Here is a tiny trained network, its code and every weight. The questions are about switching its units off for an input and a target symbol, where a switched-off unit gives its printed mean instead of its output.

import numpy as np


def w(rows, s, z=0):
    codes = np.array(rows[::2]) - 128.0
    scale = np.full(codes.shape[1], s)
    scale[-1] = z or s
    return codes * scale


def f(y):
    return y / 2 * (1 + np.tanh(0.7978845608 * (y + 0.044715 * y**3)))


def softmax(a):
    e = np.exp(a - a.max(-1, keepdims=True))
    return e / e.sum(-1, keepdims=True)


def log_softmax(a):
    a = a - a.max(-1, keepdims=True)
    return a - np.log(np.exp(a).sum(-1, keepdims=True))


def net(x, mask):
    ids = ['αγδθλξφψω'.index(c) for c in x.split()]
    T = len(ids)
    res = E[ids] + P[:T]
    u = 0
    for l in range(2):
        q, k, v = (res @ M[l].T for M in (Q, K, V))
        z = softmax(np.where(np.tri(T) > 0, q @ k.T / 3**0.5, -1e9)) @ v
        res = res + np.where(mask[u], z, O[l][:, -1]) @ O[l][:, :-1]
        u += 1
        y = f(res @ A[l][:, :-1].T + A[l][:, -1])
        res = res + np.where(mask[u : u + 16], y, B[l][:, -1]) @ B[l][:, :-1]
        u += 16
    return log_softmax(res[-1] @ U[:, :-1].T + U[:, -1])


Q, K, V, O, A, B = {}, {}, {}, {}, {}, {}
E = w([
[169,101,225,90],'α',
[204,97,231,77],'γ',
[220,110,92,175],'δ',
[141,104,180,113],'θ',
[200,78,153,201],'λ',
[106,130,61,138],'ξ',
[146,144,5,145],'φ',
[165,234,127,125],'ψ',
[104,16,67,67],'ω',
],0.011)
P = w([
[116,116,161,211],'0',
[254,78,108,153],'1',
[106,121,147,188],'2',
[242,97,101,131],'3',
[103,135,140,161],'4',
[234,113,97,105],'5',
[101,151,137,132],'6',
[223,128,94,79],'7',
[100,168,131,107],'8',
[214,143,87,55],'9',
[99,182,129,78],'10',
[209,157,84,31],'11',
],0.013)
Q[0] = w([
[177,140,80,102],'0.h1',
[229,32,165,5],'0.h1',
[63,240,166,224],'0.h1',
],0.016)
K[0] = w([
[132,146,154,6],'0.h1',
[118,170,68,42],'0.h1',
[180,83,160,243],'0.h1',
],0.011)
V[0] = w([
[87,4,114,107],'0.h1',
[75,19,141,74],'0.h1',
[153,169,254,54],'0.h1',
],0.0081)
O[0] = w([
[93,66,112,2,244],'0.h1',
[100,43,90,56,3],'0.h1',
[130,1,151,229,125],'0.h1',
],0.008,0.0006)
A[0] = w([
[115,181,174,158,59],'0.n1',
[151,76,65,97,61],'0.n2',
[86,93,208,101,156],'0.n3',
[163,70,97,88,123],'0.n4',
[164,157,152,78,143],'0.n5',
[9,130,152,154,78],'0.n6',
[76,136,28,176,169],'0.n7',
[114,153,76,175,188],'0.n8',
[159,144,137,85,85],'0.n9',
[112,127,69,123,110],'0.n10',
[88,168,161,85,126],'0.n11',
[31,152,146,165,251],'0.n12',
[79,61,105,108,203],'0.n13',
[63,127,150,151,217],'0.n14',
[160,101,116,75,87],'0.n15',
[66,120,176,147,188],'0.n16',
],0.013,0.0025)
B[0] = w([
[108,67,143,145,155],'0.n1',
[89,76,140,62,224],'0.n2',
[72,76,160,52,182],'0.n3',
[119,89,113,46,254],'0.n4',
[140,178,75,153,227],'0.n5',
[190,199,1,38,128],'0.n6',
[182,212,240,52,165],'0.n7',
[189,88,181,147,167],'0.n8',
[127,155,97,132,196],'0.n9',
[110,122,195,126,153],'0.n10',
[111,53,204,156,147],'0.n11',
[91,188,22,78,144],'0.n12',
[144,193,216,124,189],'0.n13',
[48,191,70,102,134],'0.n14',
[134,129,84,60,229],'0.n15',
[44,131,93,132,141],'0.n16',
],0.0095,0.0067)
Q[1] = w([
[39,117,37,131],'1.h1',
[101,113,253,52],'1.h1',
[138,56,162,149],'1.h1',
],0.0044)
K[1] = w([
[215,58,176,40],'1.h1',
[47,136,2,75],'1.h1',
[85,48,122,155],'1.h1',
],0.0037)
V[1] = w([
[207,91,2,137],'1.h1',
[91,82,137,117],'1.h1',
[103,143,139,85],'1.h1',
],0.0058)
O[1] = w([
[109,2,64,170,120],'1.h1',
[157,148,121,179,193],'1.h1',
[115,158,142,184,254],'1.h1',
],0.0059,0.0045)
A[1] = w([
[159,83,31,117,159],'1.n1',
[113,163,103,242,110],'1.n2',
[160,151,209,164,195],'1.n3',
[61,131,163,109,192],'1.n4',
[195,151,154,175,93],'1.n5',
[8,141,99,158,126],'1.n6',
[173,204,79,89,147],'1.n7',
[57,102,41,109,83],'1.n8',
[59,178,22,128,105],'1.n9',
[131,87,191,206,95],'1.n10',
[146,50,55,161,171],'1.n11',
[41,38,144,106,32],'1.n12',
[150,252,78,181,143],'1.n13',
[84,160,190,139,77],'1.n14',
[104,169,197,175,3],'1.n15',
[159,175,158,211,114],'1.n16',
],0.011,0.0063)
B[1] = w([
[79,176,167,138,222],'1.n1',
[42,226,59,43,152],'1.n2',
[112,70,75,155,203],'1.n3',
[152,126,151,169,195],'1.n4',
[103,50,121,106,179],'1.n5',
[2,8,157,83,147],'1.n6',
[95,165,94,190,244],'1.n7',
[178,76,94,126,174],'1.n8',
[201,55,113,90,148],'1.n9',
[209,183,136,210,157],'1.n10',
[63,163,242,161,164],'1.n11',
[130,186,105,227,207],'1.n12',
[212,91,164,74,210],'1.n13',
[129,124,170,43,151],'1.n14',
[173,130,187,37,139],'1.n15',
[75,109,75,95,177],'1.n16',
],0.0093,0.011)
U = w([
[92,33,115,105,21],'α',
[181,54,176,67,88],'γ',
[57,114,179,149,133],'δ',
[101,175,191,86,74],'θ',
[145,116,183,192,253],'λ',
[53,254,89,201,178],'ξ',
[224,206,125,144,118],'φ',
[180,41,55,192,154],'ψ',
[63,151,48,54,104],'ω',
],0.009,0.0056)

Each question gives the input, a string of symbols that net reads in full, and the target symbol t.
The units are the heads (3 rows each of Q, K, V and O) and the neurons (one row each of A and B). Each row of codes is followed by its name. A weight is (code - 128) times the scale printed after its matrix; where a second scale follows, it is the last column's (O, A, B and U).
mask holds one flag per unit, layer by layer, with each layer's heads first. A switched-off unit (its flag False) gives its mean, the last column of its rows in O or B, instead of its output. The means were averaged over made-up inputs and are rounded, as every weight is.
A unit's drop is (log p(t) with every unit on - log p(t) with that unit switched off) / (log p(t) with every unit on - log p(t) with every unit switched off).
The circuit of an input: a set's keep is (log p(t) with only the set's units on - log p(t) with every unit switched off) / (log p(t) with every unit on - log p(t) with every unit switched off). Starting from the 12 units with the biggest drops (on a tie, the unit counted first), units are removed one at a time, each time the one whose removal leaves the highest keep (on an exact tie, the one counted first), for as long as the keep stays at least 0.8.
circuit, biggest first: the units of the circuit, biggest drop first
most important unit: the unit with the biggest drop
k most important neurons: the k neurons with the biggest drops, biggest first
drop of u: that unit's drop, to one decimal
input α ω α γ ω δ, target ω: 2 most important neurons : [1.n1; 0.n13]
input γ γ γ θ α θ α ω, target ω: 3 most important neurons : [0.n13; 0.n15; 1.n12]
input δ δ γ γ γ α ξ α, target ξ: circuit, biggest first : [1.n13; 0.n5; 1.n7; 0.n8]
input ω δ ω φ, target ω: circuit, biggest first : [0.h1]
input ξ λ ψ ψ φ γ γ ψ φ ξ α α, target ξ: circuit, biggest first : [1.n7; 1.n13; 0.n5]
input ω θ λ λ α δ γ φ ξ δ, target φ: circuit, biggest first : [0.h1; 1.n13; 0.n5]
input γ φ δ ξ δ ξ, target ξ: 2 most important neurons : [1.n7; 0.n13]
input φ γ γ δ α ω δ ψ λ, target ξ: circuit, biggest first : [1.n2; 0.n4; 0.n2; 0.n3]
input γ ψ ω φ ψ δ δ δ ξ, target φ: 2 most important neurons : [0.n7; 0.n6]
input θ φ ξ γ, target φ: circuit, biggest first : [0.h1; 0.n5]
input γ φ φ γ α ψ γ α γ λ, target λ: circuit, biggest first : [0.h1; 1.n11]
input φ ψ γ ω α φ, target ω: 2 most important neurons : [1.n12; 0.n2]
input γ ω λ ξ, target ω: 2 most important neurons : [0.n13; 1.n12]
input γ γ ω ω φ, target γ: 2 most important neurons : [0.n7; 0.n13]
input θ γ ψ, target ω: most important unit : 1.n2
input δ α θ ω φ ψ γ ξ γ φ, target φ: 2 most important neurons : [1.n13; 1.n7]
input δ φ γ γ γ θ ξ ψ γ δ, target ψ: drop of 0.n9 : 0.0
input φ ω λ λ γ γ δ γ, target δ: 2 most important neurons : [1.n11; 0.n7]
input γ ψ δ ω ψ ω δ φ φ α, target φ: drop of 0.h1 : 1.3
input θ θ φ θ, target φ: drop of 0.h1 : 1.5
